Below are the code and all the weights of a small trained network. Each question names an input and a class and asks about switching units off, where a switched-off unit gives its printed mean instead of its output.

import numpy as np


def w(rows, s, z=0):
    codes = np.array(rows[::2]) - 128.0
    scale = np.full(codes.shape[1], s)
    scale[-1] = z or s
    return codes * scale


def f(y):
    return y / 2 * (1 + np.tanh(0.7978845608 * (y + 0.044715 * y**3)))


def log_softmax(a):
    a = a - a.max(-1, keepdims=True)
    return a - np.log(np.exp(a).sum(-1, keepdims=True))


def net(x, mask):
    res = np.array(x, float).reshape(1, 8) / 4 @ E
    y = f(res @ A[0][:, :-1].T + A[0][:, -1])
    res = res + np.where(mask, y, B[0][:, -1]) @ B[0][:, :-1]
    return log_softmax(res[-1] @ U[:, :-1].T + U[:, -1])


A, B = {}, {}
E = w([
[169,112,204,45,51,59,61,124,178],'x0',
[144,190,223,44,86,84,68,185,77],'x1',
[175,38,114,27,109,56,198,59,236],'x2',
[230,143,195,106,20,100,26,99,73],'x3',
[216,73,150,227,61,185,31,46,70],'x4',
[173,27,117,218,82,126,91,10,190],'x5',
[133,43,60,211,149,201,141,85,121],'x6',
[98,207,157,177,124,254,82,191,37],'x7',
],0.005)
A[0] = w([
[163,173,154,205,60,217,59,109,15,194],'n0',
[191,44,112,133,106,80,84,46,232,229],'n1',
[104,154,133,42,162,118,162,166,125,232],'n2',
[65,161,81,135,253,143,215,167,144,151],'n3',
[93,124,106,127,226,141,219,145,198,227],'n4',
[41,144,39,134,222,168,215,168,101,164],'n5',
[181,110,133,131,203,120,182,107,191,199],'n6',
[60,173,117,160,155,175,183,162,60,255],'n7',
[202,73,117,91,83,27,146,52,232,195],'n8',
[58,140,73,135,181,135,222,151,131,120],'n9',
[161,207,231,42,84,59,125,222,153,193],'n10',
],0.006,0.0044)
B[0] = w([
[231,178,195,195,119,204,65,189,65,241],'n0',
[175,56,151,159,33,123,138,59,144,242],'n1',
[65,158,83,81,117,47,159,156,155,198],'n2',
[53,198,53,156,199,102,189,212,159,201],'n3',
[75,130,60,185,146,105,215,135,206,208],'n4',
[95,200,69,179,233,163,197,169,153,208],'n5',
[146,142,90,151,156,95,219,102,204,174],'n6',
[158,175,122,198,217,185,106,254,64,209],'n7',
[122,65,126,75,48,62,200,62,189,247],'n8',
[41,139,57,114,159,154,218,155,158,177],'n9',
[69,181,185,22,100,50,100,172,61,255],'n10',
],0.0073,0.0091)
U = w([
[56,173,31,175,255,169,222,176,157,62],'0',
[216,154,177,244,127,248,17,148,40,136],'1',
[150,26,126,109,43,73,190,3,211,2],'2',
[72,203,182,22,94,47,72,175,63,228],'3',
],0.0071,0.00072)

Each question gives the input, the list of numbers given to net, and the class t.
The units are the neurons (one row each of A and B). Each row of codes is followed by its name. A weight is (code - 128) times the scale printed after its matrix; where a second scale follows, it is the last column's (A, B and U).
mask holds one flag per neuron, in row order. A switched-off neuron (its flag False) gives its mean, the last column of its row in B, instead of its output. The means were averaged over made-up inputs and are rounded, as every weight is.
A unit's drop is (log p(t) with every unit on - log p(t) with that unit switched off) / (log p(t) with every unit on - log p(t) with every unit switched off).
The circuit of an input: a set's keep is (log p(t) with only the set's units on - log p(t) with every unit switched off) / (log p(t) with every unit on - log p(t) with every unit switched off). Starting from all 11 units, units are removed one at a time, each time the one whose removal leaves the highest keep (on an exact tie, the one counted first), for as long as the keep stays at least 0.8.
units of the circuit, in order: the units of the circuit, biggest drop first
most important unit: the unit with the biggest drop
top k neurons: the k neurons with the biggest drops, biggest first
drop of u: that unit's drop, to one decimal
input [-6,-1,2,7,-6,-2,4,-7], class 2: units of the circuit, in order	(n7, n8)
input [-1,-6,3,-6,7,7,3,5], class 2: most important unit	n1
input [0,5,7,4,0,0,1,2], class 2: top 2 neurons	(n7, n8)
input [6,-4,-7,-6,7,5,-2,-3], class 1: top 2 neurons	(n8, n0)
input [6,-4,-7,7,0,-7,3,-1], class 1: top 2 neurons	(n0, n8)
input [8,-1,-6,1,2,8,-7,2], class 1: top 2 neurons	(n0, n2)
input [-7,-6,-4,7,0,-7,-2,2], class 1: top 2 neurons	(n0, n4)
input [7,-3,5,0,7,-2,-5,4], class 2: top 3 neurons	(n7, n1, n8)
input [-6,4,0,4,5,0,-6,-1], class 1: drop of n8	0.1
input [3,-2,2,-2,7,3,1,4], class 1: drop of n0	0.3
input [-6,7,5,-7,8,-4,1,8], class 1: drop of n0	0.8
input [4,1,-8,4,1,3,-1,-6], class 1: drop of n0	0.3
